Here is a tiny trained network, its code and every weight. The questions are about switching its units off for an input and a target symbol, where a switched-off unit gives its printed mean instead of its output.

import numpy as np


def w(rows, s, z=0):
    codes = np.array(rows[::2]) - 128.0
    scale = np.full(codes.shape[1], s)
    scale[-1] = z or s
    return codes * scale


def norm(h):
    return h / np.sqrt((h * h).mean(-1, keepdims=True) + 1e-5)


def f(y):
    return np.maximum(y, 0)


def softmax(a):
    e = np.exp(a - a.max(-1, keepdims=True))
    return e / e.sum(-1, keepdims=True)


def log_softmax(a):
    a = a - a.max(-1, keepdims=True)
    return a - np.log(np.exp(a).sum(-1, keepdims=True))


def net(x, mask):
    ids = ['ΓΞΦΩαηθστ'.index(c) for c in x.split()]
    T = len(ids)
    res = E[ids] + P[:T]
    q, k, v = (norm(res) @ M[0].T for M in (Q, K, V))
    z = softmax(np.where(np.tri(T) > 0, q @ k.T / 3**0.5, -1e9)) @ v
    res = res + np.where(mask[0], z, O[0][:, -1]) @ O[0][:, :-1]
    y = f(norm(res) @ A[0][:, :-1].T + A[0][:, -1])
    res = res + np.where(mask[1:13], y, B[0][:, -1]) @ B[0][:, :-1]
    return log_softmax(norm(res)[-1] @ U[:, :-1].T + U[:, -1])


Q, K, V, O, A, B = {}, {}, {}, {}, {}, {}
E = w([
[150,123,112,62],'Γ',
[61,68,91,164],'Ξ',
[113,128,139,47],'Φ',
[144,176,133,82],'Ω',
[147,148,83,120],'α',
[118,161,140,87],'η',
[154,95,90,7],'θ',
[159,96,75,88],'σ',
[132,123,117,56],'τ',
],0.016)
P = w([
[146,166,192,185],'0',
[84,191,81,109],'1',
[165,44,129,82],'2',
[120,105,143,86],'3',
[54,201,84,93],'4',
[149,61,137,84],'5',
[110,255,149,141],'6',
[76,192,73,86],'7',
[145,69,143,86],'8',
[152,235,119,154],'9',
[109,191,64,97],'10',
[143,70,140,79],'11',
],0.012)
Q[0] = w([
[179,180,53,147],'head 1',
[63,113,110,186],'head 1',
[115,72,76,3],'head 1',
],0.011)
K[0] = w([
[123,237,68,89],'head 1',
[82,70,54,82],'head 1',
[128,122,254,165],'head 1',
],0.008)
V[0] = w([
[133,162,121,236],'head 1',
[109,164,254,139],'head 1',
[41,32,208,134],'head 1',
],0.0073)
O[0] = w([
[5,159,92,112,43],'head 1',
[224,226,125,131,231],'head 1',
[209,142,2,140,4],'head 1',
],0.0098,0.0036)
A[0] = w([
[114,129,56,96,161],'neuron 1',
[84,252,119,159,179],'neuron 2',
[93,67,127,78,229],'neuron 3',
[189,122,190,164,159],'neuron 4',
[38,171,162,122,116],'neuron 5',
[139,131,120,181,123],'neuron 6',
[45,76,74,247,186],'neuron 7',
[186,102,110,134,3],'neuron 8',
[159,73,213,120,140],'neuron 9',
[102,218,115,166,222],'neuron 10',
[131,168,64,58,231],'neuron 11',
[170,194,42,116,49],'neuron 12',
],0.011,0.0032)
B[0] = w([
[67,146,197,214,172],'neuron 1',
[133,155,208,48,209],'neuron 2',
[162,152,88,240,203],'neuron 3',
[171,104,70,73,170],'neuron 4',
[85,108,226,169,198],'neuron 5',
[74,134,76,45,130],'neuron 6',
[116,168,2,141,153],'neuron 7',
[123,197,142,121,145],'neuron 8',
[58,29,70,82,183],'neuron 9',
[167,62,195,15,188],'neuron 10',
[42,227,150,193,254],'neuron 11',
[103,31,158,175,187],'neuron 12',
],0.008,0.0083)
U = w([
[112,91,115,133,211],'Γ',
[88,166,172,254,252],'Ξ',
[155,155,122,163,132],'Φ',
[91,28,121,139,38],'Ω',
[25,221,49,90,5],'α',
[92,228,131,177,91],'η',
[108,130,83,95,70],'θ',
[35,71,163,191,138],'σ',
[182,183,84,155,185],'τ',
],0.0094,0.002)

Each question gives the input, a string of symbols that net reads in full, and the target symbol t.
The units are the heads (3 rows each of Q, K, V and O) and the neurons (one row each of A and B). Each row of codes is followed by its name. A weight is (code - 128) times the scale printed after its matrix; where a second scale follows, it is the last column's (O, A, B and U).
mask holds one flag per unit, heads first, then neurons. A switched-off unit (its flag False) gives its mean, the last column of its rows in O or B, instead of its output. The means were averaged over made-up inputs and are rounded, as every weight is.
A unit's drop is (log p(t) with every unit on - log p(t) with that unit switched off) / (log p(t) with every unit on - log p(t) with every unit switched off).
The circuit of an input: a set's keep is (log p(t) with only the set's units on - log p(t) with every unit switched off) / (log p(t) with every unit on - log p(t) with every unit switched off). Starting from the 12 units with the biggest drops (on a tie, the unit counted first), units are removed one at a time, each time the one whose removal leaves the highest keep (on an exact tie, the one counted first), for as long as the keep stays at least 0.8.
units of the circuit, in order: the units of the circuit, biggest drop first
top k neurons: the k neurons with the biggest drops, biggest first
drop when u is switched off: that unit's drop, to one decimal
input Γ Γ Γ θ Ξ τ α Φ Φ Ξ, target α: units of the circuit, in order	(neuron 7)
input σ η α α α Γ σ θ α Γ σ Ω, target Ω: units of the circuit, in order	(head 1; neuron 11; neuron 9)
input Ξ θ Γ σ σ α σ α, target Ξ: units of the circuit, in order	(head 1; neuron 3; neuron 9)
input Ξ Ω α, target Ξ: units of the circuit, in order	(head 1; neuron 1; neuron 9)
input θ θ σ Φ, target Ω: top 2 neurons	(neuron 9; neuron 2)
input Ξ Ω Ω, target Ξ: units of the circuit, in order	(head 1; neuron 12; neuron 1; neuron 9)
input σ Φ τ α η α, target Ω: units of the circuit, in order	(head 1; neuron 11)
input σ θ α α Ξ σ σ Γ α σ Γ η, target Ω: units of the circuit, in order	(neuron 11; head 1; neuron 9)
input θ α σ Γ, target Ω: units of the circuit, in order	(head 1; neuron 9)
input Γ Φ α Φ σ α Φ Φ τ Γ θ, target η: top 2 neurons	(neuron 9; neuron 5)
input Ω α σ, target α: top 2 neurons	(neuron 5; neuron 9)
input σ Γ η α α α σ α σ σ α α, target Ω: top 3 neurons	(neuron 11; neuron 9; neuron 1)
input η θ τ, target η: top 2 neurons	(neuron 11; neuron 10)
input Φ Ξ τ α α τ, target τ: units of the circuit, in order	(head 1)
input Ω θ α, target α: drop when neuron 10 is switched off	0.1
input Φ θ α τ α α, target τ: drop when head 1 is switched off	0.5
input Φ Γ α Γ σ α η η Ω, target τ: drop when neuron 9 is switched off	0.0
input σ η θ η Ω η, target Ω: drop when neuron 9 is switched off	0.2
